Here is a tiny trained network, its code and every weight. The questions are about switching its units off for an input and a class, where a switched-off unit gives its printed mean instead of its output.

import numpy as np


def w(rows, s, z=0):
    codes = np.array(rows[::2]) - 128.0
    scale = np.full(codes.shape[1], s)
    scale[-1] = z or s
    return codes * scale


def f(y):
    return y / 2 * (1 + np.tanh(0.7978845608 * (y + 0.044715 * y**3)))


def log_softmax(a):
    a = a - a.max(-1, keepdims=True)
    return a - np.log(np.exp(a).sum(-1, keepdims=True))


def net(x, mask):
    res = np.array(x, float).reshape(1, 7) / 4 @ E
    y = f(res @ A[0][:, :-1].T + A[0][:, -1])
    res = res + np.where(mask, y, B[0][:, -1]) @ B[0][:, :-1]
    return log_softmax(res[-1] @ U[:, :-1].T + U[:, -1])


A, B = {}, {}
E = w([
[232,253,139],'x0',
[168,47,234],'x1',
[133,94,212],'x2',
[122,153,187],'x3',
[72,173,193],'x4',
[123,117,166],'x5',
[192,131,255],'x6',
],0.0074)
A[0] = w([
[103,204,247,229],'n1',
[168,120,145,70],'n2',
[108,178,132,253],'n3',
[182,153,98,106],'n4',
[80,59,182,208],'n5',
[172,153,96,56],'n6',
[119,200,148,191],'n7',
[221,169,181,119],'n8',
[201,130,133,114],'n9',
[70,219,168,173],'n10',
[43,105,102,218],'n11',
[147,254,73,166],'n12',
[97,106,43,134],'n13',
[100,151,142,124],'n14',
],0.015,0.0053)
B[0] = w([
[88,34,157,255],'n1',
[114,163,191,140],'n2',
[137,99,92,184],'n3',
[3,183,141,163],'n4',
[146,29,80,222],'n5',
[93,205,101,150],'n6',
[140,79,96,185],'n7',
[115,164,203,220],'n8',
[72,161,170,167],'n9',
[66,84,99,192],'n10',
[208,144,189,215],'n11',
[126,154,90,243],'n12',
[212,214,124,209],'n13',
[54,119,117,136],'n14',
],0.0081,0.012)
U = w([
[111,202,253,4],'0',
[89,110,128,155],'1',
[71,203,73,47],'2',
[176,104,150,254],'3',
[203,72,141,90],'4',
[114,110,177,93],'5',
[229,179,125,142],'6',
],0.011,0.005)

Each question gives the input, the list of numbers given to net, and the class t.
The units are the neurons (one row each of A and B). Each row of codes is followed by its name. A weight is (code - 128) times the scale printed after its matrix; where a second scale follows, it is the last column's (A, B and U).
mask holds one flag per neuron, in row order. A switched-off neuron (its flag False) gives its mean, the last column of its row in B, instead of its output. The means were averaged over made-up inputs and are rounded, as every weight is.
A unit's drop is (log p(t) with every unit on - log p(t) with that unit switched off) / (log p(t) with every unit on - log p(t) with every unit switched off).
The circuit of an input: a set's keep is (log p(t) with only the set's units on - log p(t) with every unit switched off) / (log p(t) with every unit on - log p(t) with every unit switched off). Starting from the 12 units with the biggest drops (on a tie, the unit counted first), units are removed one at a time, each time the one whose removal leaves the highest keep (on an exact tie, the one counted first), for as long as the keep stays at least 0.8.
units of the circuit, in order: the units of the circuit, biggest drop first
most important unit: the unit with the biggest drop
top k neurons: the k neurons with the biggest drops, biggest first
drop of u: that unit's drop, to one decimal
input [7,0,2,2,-3,6,-2], class 2: units of the circuit, in order : [n11, n4]
input [3,-6,3,8,-6,7,1], class 1: units of the circuit, in order : [n13, n11]
input [7,5,1,-2,0,-7,-2], class 0: units of the circuit, in order : [n8, n5]
input [5,-4,6,5,2,-1,-1], class 1: units of the circuit, in order : [n1, n10, n11]
input [1,7,8,7,2,2,-4], class 4: units of the circuit, in order : [n5]
input [-8,-3,-3,0,3,-8,0], class 6: units of the circuit, in order : [n13, n11]
input [-4,1,5,-3,0,-4,-3], class 4: units of the circuit, in order : [n5, n4, n11]
input [6,-6,-6,5,8,1,4], class 1: units of the circuit, in order : [n1, n10]
input [-7,-1,6,-1,1,-7,-6], class 6: top 3 neurons : [n13, n1, n11]
input [0,6,8,-6,8,0,0], class 4: top 3 neurons : [n5, n4, n9]
input [8,-1,-6,6,-6,7,2], class 2: top 2 neurons : [n12, n11]
input [1,8,3,5,-6,0,3], class 0: top 3 neurons : [n8, n9, n2]
input [1,-7,4,-6,3,-8,-3], class 6: top 2 neurons : [n13, n11]
input [0,-4,4,8,6,4,0], class 1: most important unit : n10
input [7,-5,8,-8,8,3,4], class 5: top 2 neurons : [n1, n8]
input [5,4,2,-1,-2,2,-2], class 0: top 2 neurons : [n5, n8]
input [-4,-7,-8,-8,4,4,-7], class 6: drop of n11 : 0.1
input [-5,3,7,-2,-3,4,-5], class 4: drop of n5 : 0.3
input [4,0,-3,5,5,-6,3], class 1: drop of n14 : 0.0
input [8,-6,-5,-1,0,-1,7], class 2: most important unit : n12
